Below are the code and all the weights of a small trained network. Each question names an input and a target symbol and asks about switching units off, where a switched-off unit gives its printed mean instead of its output.

import numpy as np


def w(rows, s, z=0):
    codes = np.array(rows[::2]) - 128.0
    scale = np.full(codes.shape[1], s)
    scale[-1] = z or s
    return codes * scale


def f(y):
    return np.maximum(y, 0)


def softmax(a):
    e = np.exp(a - a.max(-1, keepdims=True))
    return e / e.sum(-1, keepdims=True)


def log_softmax(a):
    a = a - a.max(-1, keepdims=True)
    return a - np.log(np.exp(a).sum(-1, keepdims=True))


def net(x, mask):
    ids = ['ΛΞΨαεζμσ'.index(c) for c in x.split()]
    T = len(ids)
    res = E[ids] + P[:T]
    q, k, v = (res @ M[0].T for M in (Q, K, V))
    z = softmax(np.where(np.tri(T) > 0, q @ k.T / 2**0.5, -1e9)) @ v
    res = res + np.where(mask[0], z, O[0][:, -1]) @ O[0][:, :-1]
    y = f(res @ A[0][:, :-1].T + A[0][:, -1])
    res = res + np.where(mask[1:13], y, B[0][:, -1]) @ B[0][:, :-1]
    return log_softmax(res[-1] @ U[:, :-1].T + U[:, -1])


Q, K, V, O, A, B = {}, {}, {}, {}, {}, {}
E = w([
[253,200,118,140],'Λ',
[161,25,129,127],'Ξ',
[165,34,130,137],'Ψ',
[59,113,120,39],'α',
[131,81,153,133],'ε',
[155,122,132,9],'ζ',
[188,109,21,136],'μ',
[76,91,151,44],'σ',
],0.015)
P = w([
[180,113,164,3],'0',
[145,90,158,95],'1',
[149,108,157,100],'2',
[159,111,158,99],'3',
[170,112,151,102],'4',
[168,119,150,100],'5',
[169,123,144,100],'6',
[181,135,144,92],'7',
[190,129,138,90],'8',
[200,127,135,93],'9',
[197,129,140,85],'10',
[210,143,134,89],'11',
[181,97,168,81],'12',
],0.011)
Q[0] = w([
[159,161,186,157],'h0',
[99,194,66,254],'h0',
],0.0095)
K[0] = w([
[127,94,89,102],'h0',
[72,43,250,93],'h0',
],0.011)
V[0] = w([
[140,92,12,102],'h0',
[87,45,130,130],'h0',
],0.012)
O[0] = w([
[129,121,9,162,253],'h0',
[124,33,136,62,62],'h0',
],0.012,0.006)
A[0] = w([
[169,175,130,113,182],'n0',
[93,150,97,86,146],'n1',
[159,120,176,133,246],'n2',
[211,147,80,151,104],'n3',
[91,160,129,56,61],'n4',
[103,68,124,145,183],'n5',
[90,193,98,106,59],'n6',
[163,246,152,79,159],'n7',
[99,85,75,95,176],'n8',
[151,195,166,139,129],'n9',
[166,128,106,146,121],'n10',
[107,100,242,98,1],'n11',
],0.013,0.0062)
B[0] = w([
[128,133,122,189,194],'n0',
[123,80,232,208,170],'n1',
[3,51,19,97,181],'n2',
[68,143,158,114,244],'n3',
[142,84,217,229,153],'n4',
[142,195,139,114,177],'n5',
[108,139,75,40,148],'n6',
[134,81,87,191,211],'n7',
[248,183,190,144,234],'n8',
[82,79,190,16,172],'n9',
[81,126,212,110,183],'n10',
[96,224,121,39,145],'n11',
],0.008,0.012)
U = w([
[60,144,118,135,218],'Λ',
[166,112,104,68,33],'Ξ',
[166,109,102,76,43],'Ψ',
[143,133,191,129,25],'α',
[115,176,96,31,172],'ε',
[172,72,136,155,2],'ζ',
[176,254,97,125,233],'μ',
[121,167,169,66,152],'σ',
],0.0096,0.0036)

Each question gives the input, a string of symbols that net reads in full, and the target symbol t.
The units are the heads (2 rows each of Q, K, V and O) and the neurons (one row each of A and B). Each row of codes is followed by its name. A weight is (code - 128) times the scale printed after its matrix; where a second scale follows, it is the last column's (O, A, B and U).
mask holds one flag per unit, heads first, then neurons. A switched-off unit (its flag False) gives its mean, the last column of its rows in O or B, instead of its output. The means were averaged over made-up inputs and are rounded, as every weight is.
A unit's drop is (log p(t) with every unit on - log p(t) with that unit switched off) / (log p(t) with every unit on - log p(t) with every unit switched off).
The circuit of an input: a set's keep is (log p(t) with only the set's units on - log p(t) with every unit switched off) / (log p(t) with every unit on - log p(t) with every unit switched off). Starting from the 12 units with the biggest drops (on a tie, the unit counted first), units are removed one at a time, each time the one whose removal leaves the highest keep (on an exact tie, the one counted first), for as long as the keep stays at least 0.8.
circuit, biggest first: the units of the circuit, biggest drop first
most important unit: the unit with the biggest drop
top k neurons: the k neurons with the biggest drops, biggest first
drop when u is switched off: that unit's drop, to one decimal
input Λ Ψ ζ σ α Ψ α σ Ψ Ξ ε σ ε, target Λ: top 2 neurons -> (n8, n2)
input σ σ Λ ε Ξ μ Λ Ξ, target Λ: circuit, biggest first -> (h0, n8)
input μ σ ζ, target μ: circuit, biggest first -> (h0, n8)
input Ξ σ Ξ Λ σ ζ α σ μ ζ, target μ: top 3 neurons -> (n2, n9, n8)
input Λ Ξ Λ ζ, target Λ: circuit, biggest first -> (h0, n8, n7)
input ε Λ Ψ Ψ ε α Ψ σ σ Λ Ψ, target Λ: circuit, biggest first -> (h0, n8, n2)
input σ ε ε μ Ξ ζ Ψ α ζ Ψ ε σ, target μ: circuit, biggest first -> (h0, n8, n2)
input σ Ξ α α, target α: circuit, biggest first -> (n4, h0, n8)
input α σ α Ψ ε σ Λ μ σ Ψ, target μ: circuit, biggest first -> (h0)
input α σ ε ζ σ Ψ σ μ ζ α ε, target μ: circuit, biggest first -> (h0, n2, n9)
input Λ Ξ Ξ, target Λ: drop when n2 is switched off -> 0.2
input α μ α Ψ σ α α ζ Ξ ε Ψ, target μ: drop when h0 is switched off -> 0.7
input ζ ζ ε Λ α ε ζ, target Λ: drop when n10 is switched off -> 0.0
input μ σ μ ζ ζ σ Ξ ε μ α, target μ: drop when n8 is switched off -> 0.5
input Ξ α ε Ψ α Ξ ζ, target ζ: most important unit -> n4
